Every row comes from one small tree of marks. The marks that hang from a mark follow it in brackets, in the order of their numbers. Every link used is in the known rows. Which tree was each row made from?
Known rows
z_411[z_802 z_905[z_923]]: [  50   18 -215   97 -176  218 -287 -134 -190   -5  -57  -26 -164  102
   92  106  -15 -205 -271  -98  -73  -65  129  219   65 -121  -57    6
   53 -209   -5  -45  194   84   29  -32  103  -36 -238 -226   76   61
   82  -51   84    1   70   -9  154 -150  315 -180 -141 -160   35   90
 -135   74]
z_256[z_194 z_241[z_94] z_802]: [ 204   15 -103   18 -240  110  219  118  251   21   74  -35 -172  120
   -3 -172 -156 -494   91 -327  111  -63  220 -177 -140  -75  -93   15
  -31  -47    6 -133  176 -102    3   40  -89   36  -46 -247 -120   47
   12   61  -42  -89    2   27  -20  -96   31   -1   56  289   40  585
  -20  116]
z_282[z_867[z_411 z_879[z_94 z_241 z_466[z_923]]]]: [ -63   64  -30  -70 -112  -73 -310   34   74  100  -30   87   91  -42
   -6  129  264  202  -61   40  -81    7 -153  -36 -111  139    2    2
  -12  -29  -24  -70  -81 -139   45 -277  124   32   82  144 -148  145
   71   18    8   87  -78  -84  214  -14 -246  134  -65   11  -21  -31
   74 -301]
z_282[z_194 z_411 z_802[z_256] z_867]: [ 154  -89 -254  109 -429  106 -287 -221  295  -92  -37  148  104  123
  -10  205  249  267 -307   95  -72  -93  154 -107  155 -109 -339  109
   33  329    6  112  195 -115  -20   -7  123  -60  134 -270  233   18
   36  119  -22 -270    8  231  -15 -243 -119 -132  144 -183  -24  205
  141  145]
z_466[z_923[z_123[z_802 z_867[z_411]]]]: [ -23    4  -17 -266  213 -129 -290   70 -113  181  -20 -118  -49   29
    8  -17  -32  116  -35  203  -64  -31   82  142   54 -167   14   21
  -60   51  -19  -56  -73   14  -25  110  127  -83   16  110  178 -132
  -15  -47 -164  -54   44   18  -73   97 -143  -72   10   -7  -78 -173
 -127  -89]
z_923[z_123[z_867] z_466]: [ -72   21    8 -172  390  -68  486  -14 -312  -54  -27 -201   15   22
    8   36  -97  160  166   44   17   96  107  406  -28 -306  -56  -28
  -24  111   -2   28  -71  -34    4  142  174  -35   13 -326  376 -117
   15  -20 -136   85  164  123 -144   56 -140  -12  -26  -40  -60 -268
  105  120]
z_168[z_241[z_94 z_194[z_867] z_889] z_466]: [ 109  -42   31  -66  139  205  -37   81  116 -170  161  -60   26   -5
   21  -25   38 -287  139 -120  128 -143   84  -92  -91  247  -91 -116
 -135  -82   32   68  -79  -65  -38  -39  -56   87  250  -62 -134   75
   -3 -190  139   14   68 -115   61  -23  139  -59  101  185   17   36
  269   24]
z_168[z_241[z_94[z_802]] z_466[z_923[z_123[z_867]]]]: [  39  -13  156 -182  293   64 -247  151    4 -106  103  -98  -52   89
  103   20   25 -143  156  101  109  -92  -10  120 -186    6  -76 -188
 -161    0   21  -67 -145   11  -26   83  153  -43  123  103   76  -72
   22 -194   71   38   42  -25    6  -64  -17 -188  126   55   30  -38
   10  -79]
z_889[z_94 z_123 z_466]: [  41  -17  142  -27   60  -98  252 -119 -262 -367   41   -3  -26  -44
  -81  113   49  233  169  -12  -35   85  -14  234  106  -29 -232  -30
   52  118  -29  -32 -110  239  -15  159  -86  -87 -157  193   41  119
 -135    1   60  -95 -178  194  -20   58   38   51  -14  150  -42 -161
   57 -163]
z_123[z_802[z_256[z_241]]]: [ 125  -92   29   52 -328  -32   38   41   62  107  -46  -63  -62   12
   23 -297   13  -28 -145  -67   30  -94   23  -68  -38   93  -29  221
   30  108  -29  -49   18  -62   29   62   37  -77  -80  -90  121  -67
 -152   55  -18 -140   43  140   89  -18   38  -30   28   94   11 -138
 -215  110]
z_168[z_241[z_194 z_889] z_466]: [  97  -55  148 -137   33  108  -13   62  109  -32  104  -60   10   -5
   30   16   -8 -238  191  133   52 -154   17 -104  -57  346    4  -58
 -111   -3   45   93  -59  -54  -36 -128  -30   52  141 -109  -27   77
  -39 -169   85   75   51  -15  180   19  217 -111  136  238  -40  -64
  187   58]
z_282[z_194[z_94 z_867[z_879 z_889]] z_411[z_802]]: [ -16  -75 -182  114   40   50 -465 -122  326 -240   62  128  189   22
  -16  215   69  155 -143   14  -85   58    1 -303  362 -200 -165   28
  -19   93   19  156  123  -27   32  -60   27    1  187  -64  -94  -24
   71  140   37  -88   61  -36  -54 -153  187   53   65 -245  129   11
   48  100]
z_889[z_123 z_168[z_241] z_466]: [ -12    2  109  -52   92 -245  342 -121 -203 -168   -8   54  -91  -14
  -56   68   85  217  260 -210   39  -11    4   62  -71   52   71  -61
    8   92    4  -20  -18  234   -4  287 -175 -179  -91  146  213  144
 -133  -58   40  -86 -139  203   90  163   34  -89  107  128   92  -58
   84 -129]
z_194[z_94[z_802 z_867[z_256 z_879]]]: [  28   59  -22  173   13 -135  -43   87  161  126   19   25   34  -89
   43  -44  -52  123 -160  163   85  145 -154  -84  -46   16   75  -86
  -78  -91    4   -4   17   -5   82   56  -26   12   -2  145 -237   95
    7   80  -25   16  -50   25 -138 -122 -163  308   -3 -297   45  117
 -205   45]
z_867[z_282 z_879[z_241] z_889[z_123 z_168 z_466]]: [-310  -44  348   79  461  -59 -119  -89  -46   66   34  383  112   16
  -77  137   80  513  303 -242  -75  211 -328   14 -180  213  298  -75
  153   39  -23 -182  -90  104  -11   -9 -112   -2   49  328 -163   22
   35    1  -34  238 -212 -199  179  187  118 -272  -35  220  161 -243
  128 -246]
z_411[z_802[z_256[z_241[z_94 z_889[z_168]]]] z_905]: [ 172   28 -284  231 -193  271 -397 -112 -114    4  -44  -17 -112   82
    5 -130  159 -210 -332 -310  -22  -69  177  126  -20 -141  169   25
  108 -151  -34  -45  250  133   67  216  -25  -30 -175 -388   53    1
   92  -38   95 -172   78  -34  321 -142  222 -286 -158  -85  132   66
 -106  124]
z_94[z_194 z_802[z_256[z_241]] z_867[z_411]]: [ 119    4  -83  282 -564 -186  398   82   87   56 -137   86   10  -86
  137  -97  -21 -218 -227  325   77   42  -97  -45  -95  168   16  -13
   14 -144   30  -93  -96  108  -56 -126 -136   18 -205  -47  -21  110
   25  179   28 -149  -21  103 -129  -62 -304  329  120 -293 -182  178
 -204  154]
z_867[z_194 z_411 z_889]: [-213  138  106  -23 -141  122  -96   97  130  176  -44  111  201   32
   13   31   27  264  -42  213  -89 -201  -67 -283   58   25  214   31
   52  102   17   35  -71  -40   30 -226 -134  -37  179  343 -179 -237
   27   30   39   19  -86 -116  213   48   17  176    4   27  -59  131
 -110 -217]
z_94[z_194 z_867[z_411 z_889[z_168]]]: [ -40   17  -38  147 -298 -225  200   14  -22  124   -1   64  114  -57
   24   -4  -89   -5   52  146   37   18 -128  -62   37  137  120  -67
   57  -41   60   82 -153   86  -72 -134 -199   30  -17  341   56  123
   87  107    9  -45 -108 -104 -173   89 -163  316  120 -225  -98   46
  -34   45]
z_466[z_923[z_123[z_802[z_256]]]]: [  22  -28   22 -254  168  -79 -190   32 -147  130  -63 -114 -120   18
  -33  -80   -8  -29  -69  135   16  -26  122  178   54 -202  -39   29
  -24   92  -28  -41  -39   20   -9   94  160  -92  -87  132  247  -87
  -64  -72 -128  -51   47   57   23   38   -4 -195  -19  -19  -34 -166
 -175   -8]
z_94[z_194 z_802 z_867[z_256 z_889[z_466]]]: [  16   -7    4  266 -279 -151  453    3  -81   51  -32   59   51  -44
   14   39 -121 -115 -157  414   84  187 -174  -13  -77  146   11 -163
   -7  -40   56  -97 -133  134 -106 -229 -110  -24  -54  119  -78  146
  106  157   76  -61  -98    1 -298  -55 -204  281  115 -170 -121  353
 -157  116]
z_168[z_241[z_194] z_466[z_923[z_123]]]: [  36  -63  249 -318  319   47  -88   50   37   11   63 -100  -61   20
   58   74   -8 -319  268  223   58 -118   36   35  -25  134  -58  -82
 -141   36   50   36 -160  -23  -40 -184   77   77   65  145  134   41
  -53 -177   46   62   49    3  148   22  180 -197  211  146  -63  -66
   39  -18]
z_94[z_802 z_867[z_256]]: [  64   -4  -73  169 -176 -119  290   51   91  190  -81   26  -69  -43
   83  -13  -82   78 -260  255   90  116 -120    8 -165   36   -4  -60
  -85  -74    2  -59  -29   85   -8    6  -65   -1  -88  -72  -87  122
   19  119   34  -34  -25  125 -164 -140 -205  178   77 -258  -67  338
 -137   69]
z_905[z_411[z_802[z_256]] z_923[z_123[z_867] z_466]]: [-103   96   23  -34 -343  -24  278  -74 -256 -204 -148 -299 -127   48
  133  -32 -141 -133  -66  -60 -104  -10   25  328   12 -234 -183   34
   61 -179  -64   50  165   30   32   33   71 -146 -279 -573  461 -213
   46  -96   21   59  131   61 -276 -106  -85   26 -221 -107   14 -423
   43  -63]
z_168[z_241[z_94 z_194] z_466[z_923]]: [  59  -39  142 -248  197  167 -101   81  124  -50  116  -73  -67   47
   70   33   47 -319  187    6  148 -165   20   37  -56  178  -89 -137
 -130   -5   51   35 -150  -45  -18 -176  -10  114  162  257   23   43
  -37 -191   94    6   24  -93  114  -66  177 -200  164  166  -38  103
    7   -7]
z_889[z_123[z_802] z_168]: [ -14  -82    2    5  -41 -271  -15  -30   32  -11  -28   26 -120   12
  -79  -94  -79  319  198 -180    8   -7   81  -95  -19  -56  103   82
   46  149  -14   98   49   90   30  445  -90 -116 -109  115  152  -27
 -147  -12  -74  -46  -83  155   21  165   33  -48  129  -27   80  -48
  -86  -13]
z_867[z_194 z_879[z_94 z_466]]: [-114   52  347  -93  207   49 -357   80   52  249  -92   20  126  -58
  -37   76  116   61  216   25  -33   76 -153 -196   -4  125  138   -9
   65  213   34  -62  -76 -120   -5 -271   90   52  104  170 -335  -98
   -8   63   -9  125  -43 -149  159   22  111  -83 -107  -36  -24   91
  -98 -199]
z_867[z_194 z_879[z_94] z_889[z_123[z_802] z_168]]: [-242   60  322   46  322  -66 -672   52   74  257  -23  104  181   24
 -107   -4   29  353  265 -182 -116   28 -181 -480   46  -31  338  -18
  152  308   43    5  -42   10   30    3  -93  -26   72  464 -404 -316
    7    2   -3  158 -156 -201  113  215   91  -69   19   69  120  179
  -47 -353]
z_194[z_94[z_802] z_867[z_256 z_411 z_889]]: [ -75   43 -193  203  -13   34 -113  134  184 -177   84  100  188  -79
  -22  -62   47  184 -344  393  -52   39 -132 -292   78  -68   35   -3
 -114 -169  -37   36    2  -48  110   61  -43    7   48  204 -315  -43
   77   55  125  -83  -16  -85  -67  -62 -198  503  -48 -194  145   41
 -100  -95]
z_94[z_194[z_867[z_879]]]: [ -45 -104  -87   40 -158  -44  229  -45  -43  -58   22    8   49  -81
  -48   -3  -41   -1  145   90   59  131  -77 -123   93  -34 -164  -14
   13   93   64  -68 -112   17  -54 -211    0  106  -59  103    2  117
  -59  147  -62 -114    2  -49  -24   54   75   51   94 -175 -110   27
   -9  121]
z_867[z_282[z_194 z_411] z_879 z_889[z_168]]: [-261  -96  181   85  183   66 -599 -120  263  126   39  347  166   61
  -27  129   52  512  217 -180  -98   72 -340 -202   21   55  259   37
  132  182   14   83   32  -18  -49 -125  -35  118  237  320 -123 -131
   72  119  -76  149  -93 -216   67   62  191 -388   31  -52  117 -126
   93   17]
z_905[z_923[z_123[z_802]]]: [ -19   25   86 -116  -92  -61  118    1 -162   34  -49  -88 -141   48
   65   -6 -138  -97    4 -115  -20  -95  142  216   -3  -97 -190   92
  -11  -51  -33  -17   47  -65  -37   15  201 -113  -67   99  168  -28
  -94  -84  -45  163   20   91 -143   28   10    7  -87   -6  -29 -207
  -36   -4]
z_867[z_256 z_282[z_194] z_411 z_889[z_123]]: [-246   13  123  211 -138  165 -206    4  242   71   59  358  217   31
  -56   21  106  458   28  131  -92 -134   49 -143    2  -33  250   72
   34  -23  -54  195  -96   80    5 -145 -226  -56  164  313 -341 -111
   89  110  110  183 -159 -221  211  -10   59   70   70   64    6  -91
  -40  -28]
z_889[z_123[z_802[z_256[z_194]]] z_168]: [  39  -93   42   43  -23 -218   64  -44  -21   12  -44   21 -118  -15
 -103 -184  -77  198  175 -190   21    8  135 -156   -1  -46  134  117
   79  166  -16   98   41   57   21  477  -96  -89 -228   15  158  -94
 -140    2  -51  -79  -85  154   39  157   52 -112  111   45   80   14
  -99  -13]
z_241[z_94 z_194 z_889[z_168]]: [  79  128 -320  -67  -31  123  121   -2  104   27   64  -17  -76  -13
 -130  -33   -2 -133  -32 -413  105 -111  208   38    3   95  184  -68
   34 -105   -6  138  167  -48  -11  205 -190  132  375  112 -110   91
  -18 -134  -70  -14   12 -132  -14   89  -40 -119 -111  100  -22  180
  219  128]
z_411[z_905[z_923[z_466]]]: [  -1  -49 -107   13    0  172  -89 -101 -263   -5  -33  -31 -121   70
   90   83   29  -88 -156 -108   -9 -115    6  308    6 -135 -107   -5
   16 -103    7   -6   95  -28   14 -139  153  -50 -283  -66  173   25
   30  -72  -15   44   62   18   15  -76  218 -156 -140  -23  -15   -2
 -110  153]
z_282[z_194 z_867[z_256[z_241] z_889[z_94 z_123]]]: [ -21   24  -45  172 -165  104 -232 -169  127  -18   88  129  171   74
  -96   30  204  266  -40 -288  -37  -83   47 -246  178 -162  -82   54
  -26  231   -5  167    4   32  -33 -144  -40  -59  145  159 -122   50
   61  115  116  -19 -211  -13  259  -80  -86   45  162  110   12  209
  123  -65]
z_123[z_802 z_867[z_879 z_889]]: [ -97  -71   89   59  171  -75 -388   49  -44  278   88  -48  165   42
   31 -128 -100  373   58    9 -123   83 -257 -249   34   71  180   97
   27  209   25 -108  -94 -106  -57   70   69   -8  178  -10  -72 -272
   -1   75 -103   -2    2 -101  -97  131  -78   14   58  160  -36  -10
  -56 -122]
z_905[z_411 z_923[z_123]]: [-129   94   19 -125 -413  -93  138  -29 -104 -123  -81 -168 -162   29
  114   11 -151  -99   38 -165  -41 -155   -1  169  -68 -221 -217   45
   -2 -200  -49   15  143   -1   -3  -97  102 -195 -150  -57  314  -42
  -95  -84  -68  119    4   75 -246  -43  -88   50 -146 -109  -14 -399
   94  -80]
z_168[z_241[z_94[z_194 z_802] z_889] z_466]: [ 111  -20   56   28 -176  100  -60  152   95 -217  139  -46   -6   46
   36  -26    4 -234  132   98  150 -132    8  -17 -203  244  -62 -190
 -101  -55   40    8  -59    6  -31   14   34  -56  166  -48  -74   47
   29 -165  117   52   32  -52   26  -71   73  -70   90  105   19  -41
   88  104]
z_802[z_256[z_194[z_867[z_879]]]]: [  67  -85    3   26   50  122  283  -53 -135   58  -38    6   -1  -94
  -45 -211   -5  -65  -35  -82   67   80   36 -173   68  -60  -41  111
   41  112    1  -49  -50  -82  -10   22   27  112 -270 -157   44  -72
  -83   92    0 -115   18   36  138  -26  121 -164  -36   46  -14  142
   10    7]
z_194[z_94[z_867[z_282 z_879]]]: [ -25   39   57   87  151  -94  -95   44   96  147   42   79   72  -88
   60  -62  -68  201    9 -114  118  116 -120   29  -24   86   56  -49
  -30  -94    7   26  -38  -30   52   30  -53   25   23  219 -168  143
   -7   78  -87   37  -55  -66  -89  -64  -39  182  -22 -332   62 -149
  -62   47]
z_241[z_194[z_94[z_802]]]: [  22   72 -195  -99    8   14  381   19  172   -7   -3   25  -30  -63
    5   66 -104 -167  -83  151   77  -19   39  -67  113   80   28   22
  -53  -84   34   57   51 -113   44  -94  -29  136  135  191  -72  152
 -112   32  -67  -14   40   80   48  -13   17  138   62 -134 -101  162
  -47  172]
z_923[z_123[z_802 z_867[z_256[z_194 z_241]]] z_466]: [  13  -23  107  -64  287  -88  318   21 -165   67   20 -251  -16   33
  -30 -110 -142   22  135   73  -19   81  168  223  -87 -190  -14   73
  -40   77   -1    2  -63  -61   14  132  137  -33    2 -455  232 -200
   36   28 -124   44  150  121 -297   63 -210   67   43  177  -25 -184
  -68  143]
z_867[z_256[z_194[z_94] z_241] z_879]: [  13    9  191  116    8   90 -192    5  242  301  114   43   13  -53
  -73 -162   18   57  131 -133    6   90  -61 -325  -48  -25  158   47
  -17   25   27  -88   36  -19   75 -185  -84  167  -35   -8 -373  -64
  -29  138  -85   48 -109  -88   68  -68  -13   25    2  259   46  257
 -219   -3]
z_923[z_123[z_802 z_867[z_411 z_879[z_94]]] z_466]: [ -77   14   74  -92  283 -184   42   79 -176   20  -16 -217   63   -7
   15  -14  -67  146  149  152 -100   73   35  257  -81 -165   30   50
    9   55  -16   28 -122  -81   48   70  185   -7   88 -218  132 -201
   33  -11 -104  151  180   73 -266  126 -243  166  -31   18  -46 -374
  -17   26]

Write each row's tree
[ 199   23 -103  132 -435    5   81   99  114 -172   50  -32 -100  112
  -49 -131   17 -287   42 -301   60  -54  236   35 -138  -62  -93 -102
    8  -15  -46 -120  218   74  -34  135 -195 -184   63 -271 -129   99
   13  -35  -20 -125  -27   -4   -3  -24  -13  109  -34  267   26  298
   42  106] -> z_256[z_241[z_94[z_194] z_889[z_123 z_466]] z_802]
[ -57  -24  162 -119  211   36 -284   -2  -10  -63  117   -6   64   49
  -55   34   25   15  159  145  -74  -48 -310  -97  132  153  120  -30
   31  144   34  110  -70   48  -14   48  -34  113   19  468  105  -63
   42 -127  122    7 -123 -112  125  111  122 -156   57  184   93 -107
   80 -159] -> z_867[z_889[z_94 z_168[z_241[z_194] z_466[z_923]]]]
[  12   33  -69  221 -191  -85  188   91  -15   89 -127  134   71  -48
  140  -78  -20   52 -369  286   27   23 -198  -59  -81   66  141  -17
    9 -105  -22  -35  -81   44  -21   35  -65  -22 -118   32  -30  -40
   64   60  101  -11  -16   61  -25  -89 -242  256    1 -227  -55  220
  -82  -52] -> z_94[z_802[z_256] z_867[z_411 z_889]]
[  86   68  140  -81  261 -121  -28  187    0  141  -49   50  142  -65
  -64  216  215 -262 -109  129  -10   26  -33   87  -96  428   43  -75
  -20 -132  -15  -75  -60 -120  -12  -97   80 -212    6  -90 -228  263
  158  -55   70  202  -31 -183    1   22  -95  112 -195  109   86 -294
  234 -175] -> z_879[z_94[z_867[z_194]] z_241[z_889] z_466]
[ -19  -38   48 -141  169 -136  399   10 -192 -104  -53 -209  -94   19
  -27  -41 -141  -33  107  105   58   34  165  371  -79 -208 -116   44
   -2   66  -16   66  -54  -51   48   88  215  -69    6 -229  367  -64
  -43  -50 -100  115  188  200 -186   33  -50   44    5  -18  -12 -332
  -90  227] -> z_923[z_123[z_802] z_466]
[ -96   36  128  -57   -9 -109 -243  158  158   79  -15  145  132  -88
   -4  188  257   30   69  241 -141    4 -235  -21 -112  246  143   37
   40 -115  -30  -87 -120 -118   86 -291  102   43   87  236 -286  118
   24   13   43  265  -31 -144  195   39  -84  180 -151  128    1 -308
  -11 -219] -> z_867[z_411 z_879[z_94 z_241 z_466]]
[  20   40 -367  -20   68  176  470   13  142 -170   11   49  -72  -32
   12   46  -47 -227 -156 -177  165    3  101  -30  -10  -58 -134  -41
  -66 -151   18  -47   -4  -82  -14  -26  -53  218  256  130 -156  129
  -72   23   19  -94   86  -11  -80  -59  -82   56   49 -148 -101  442
  106  119] -> z_241[z_94[z_802] z_194[z_867]]
[  14 -138 -195   51 -113   42 -281 -169  304 -174  -16   97   73   24
    5  241   80  157  -91   -1  -88   54   42 -214  271 -188 -257   75
  -12  141   18   99   99   21   -8 -123   24   47  129 -236    7   20
    7  180   20 -125   97   65  -19 -146  219 -116  110 -221   20   82
   72  133] -> z_282[z_194[z_867[z_879]] z_411[z_802]]
[  16   24   45 -113  -63 -183  360  -94 -160  -46   -8  -30  -88  -13
  -29   40   92   65  114  -87   20  -25 -152  116  -96  241   71  -19
   -2   68    9  -43    6  118   10   81  -89  -62   32  219  272  210
  -98  -37   67 -134  -78  175   57  124   29 -131   20   93  100 -150
   50  -50] -> z_889[z_168[z_241] z_466]
[  24    5 -241  -44  158  -15 -117  -20   81   59  -11   28    9 -111
 -120   32    1  -62  -68  -52  -75   81  -35 -238  101  195  162    6
    7  -68    9   62  124  -34  -23   74 -117  212  132  -47 -247   83
    5  -49  -50  -13   54  -84   -6  201  -36  -48  -81   20    3  138
  286    0] -> z_241[z_194[z_867[z_879[z_94[z_802]]]] z_889[z_168]]
[ 103   13 -104  112   40  260  -36 -165 -380  -56 -102 -111 -174   68
   42    1  -43 -437 -231  -85  -46    1  283  315   61 -235  -34   23
  102 -195  -16   -9  162   38   28   52  171   -4 -418 -506  213  -78
  134  -75   97   34  143   25   78 -145  284 -249 -185  -54   45   60
 -136  129] -> z_411[z_802[z_256[z_194]] z_905[z_923[z_123 z_466]]]
[  70  -41  -17   66  -28   44   38   -2  -13 -151    7  -17  -21  -72
  -35  -28    7   -1  -77  264  -48  126 -245  -82   78   23 -124   63
   37   63   -2  -65  -43   56   15  108   64  163 -214   55  -69  -23
  -39   78   69 -101  -49   99    3  -22  -24  -51  -29  -27  -38   16
  -24  -62] -> z_889[z_94[z_802[z_256[z_194[z_867[z_879]]]]]]
[ -93   89   29  -43 -445  -16  320  -81 -214 -263 -171 -268 -187   40
  111  -30 -135 -230  -83  -56  -58  -42   59  352   -7 -234 -223   35
   75 -211  -69   78  185   46   61  -34   80 -144 -309 -484  469 -145
   15 -120   46   97  129   95 -219 -144   -5   20 -233 -128   39 -428
  -11   -5] -> z_905[z_411[z_802[z_256]] z_923[z_123 z_466]]
[  78 -120  -96   -8  -16   53  277   55  106   -5   19   -7 -102    8
  -50  -80 -255 -280  102  123   27  127  112 -216  -60   14 -171   45
  -46  -11    1  -64   60 -141  -39   32  -34   95 -197 -301  -90   87
   49  119   -6 -100   52    6  -97    2  182  -32   83   20   17  415
  104   63] -> z_256[z_194[z_867[z_282]] z_802]
[ 174  -12 -207  179 -120  285 -199 -134 -134   42  -51   -2 -118   61
   29 -100   50 -333 -268 -167  -15  -37  201   24   32 -132   89   76
   86 -144    6  -93  168   88   47   46   28   23 -322 -465   57    6
   70   49   70 -158   84   30  313 -165  285 -274  -67  -30   60  196
 -153  140] -> z_411[z_802[z_256[z_194 z_241]] z_905]
[ -72    1 -112   81  108  -54 -250   71  140 -100   72   58  156 -144
    9  -54   62  236  -69   56  -31   87 -129 -228  114  -45  -37   25
  -71 -107  -18   14  -43  -74  110   10  -18  104   42  209 -268   38
  -32   63   -9  -70    6  -71  -11    6  -87  394  -60 -247   90 -149
  -39 -104] -> z_194[z_94 z_867[z_411 z_879]]
[ -49   51  109  -42  -39  -28    4   30 -220   84  -34  -81   -7   50
   89  -63  -84    8  -52  -53 -111 -102   79  143   35  -93  -57  118
   13  -27  -48  -19    6  -91  -60   76  160 -120  -49   58  138 -191
  -27  -77  -11  131    8    1 -140   75 -100   69 -113   68  -42 -226
    4 -129] -> z_905[z_923[z_123[z_802[z_256] z_867[z_411 z_889]]]]
[-117   13   60 -148  424  -22  447  -14 -276  -35  -30 -125   22   24
   22   30 -110  228  197   19   24  116   85  457  -98 -225  -26  -14
   -9   59  -12   15  -89  -31   -8  130  149  -12   28 -323  318 -106
   41    6 -146  109  156   71 -151   60 -119  -91  -32  -90  -44 -363
  128  134] -> z_923[z_123[z_867[z_282]] z_466]
[  83  106 -186 -126  182  132  156  -44 -116 -138   51   26  -74  -21
 -122   59   32 -122  -49 -373  126  -62  359  183   72   -2   12 -176
    4 -117  -20   19   53   76  -65  111 -207  -21  268   42 -171   76
  -36 -172  -85  -26  -25  -93  -55   53  -25  -74 -118  270 -104  274
  173   15] -> z_241[z_94 z_194 z_889[z_123 z_466[z_923]]]
[ 138   67  -56 -133   48  -19    2  -54  -97   25   15  -66   -4 -111
  -78  112   26 -172 -149  175  -83   10    6  148  187  340   10  -55
    8 -124   -9   57  -19  104  -74  -92 -209  121   98   72 -123  164
   35  -89  -17  -95  -54  -28 -140  117  -91   85 -114  216 -167   -7
  146  -61] -> z_241[z_194 z_889[z_94[z_867[z_411]] z_466[z_923]]]
[  29  -38   59 -140  234   63   22  -32   82   75  -24   57  -33  -23
   30  -26   59 -199   63 -230   21   23   16  -70   71   -8  -13   84
  -52  -37   16 -127    0  -12  -54 -159    1  143   48  -76  -14   60
  -73   39 -107  -59   33   -8  142   28  -48  -45   39  131  -47  102
   24   24] -> z_256[z_241[z_194[z_867[z_879[z_466[z_923[z_123]]]]]]]
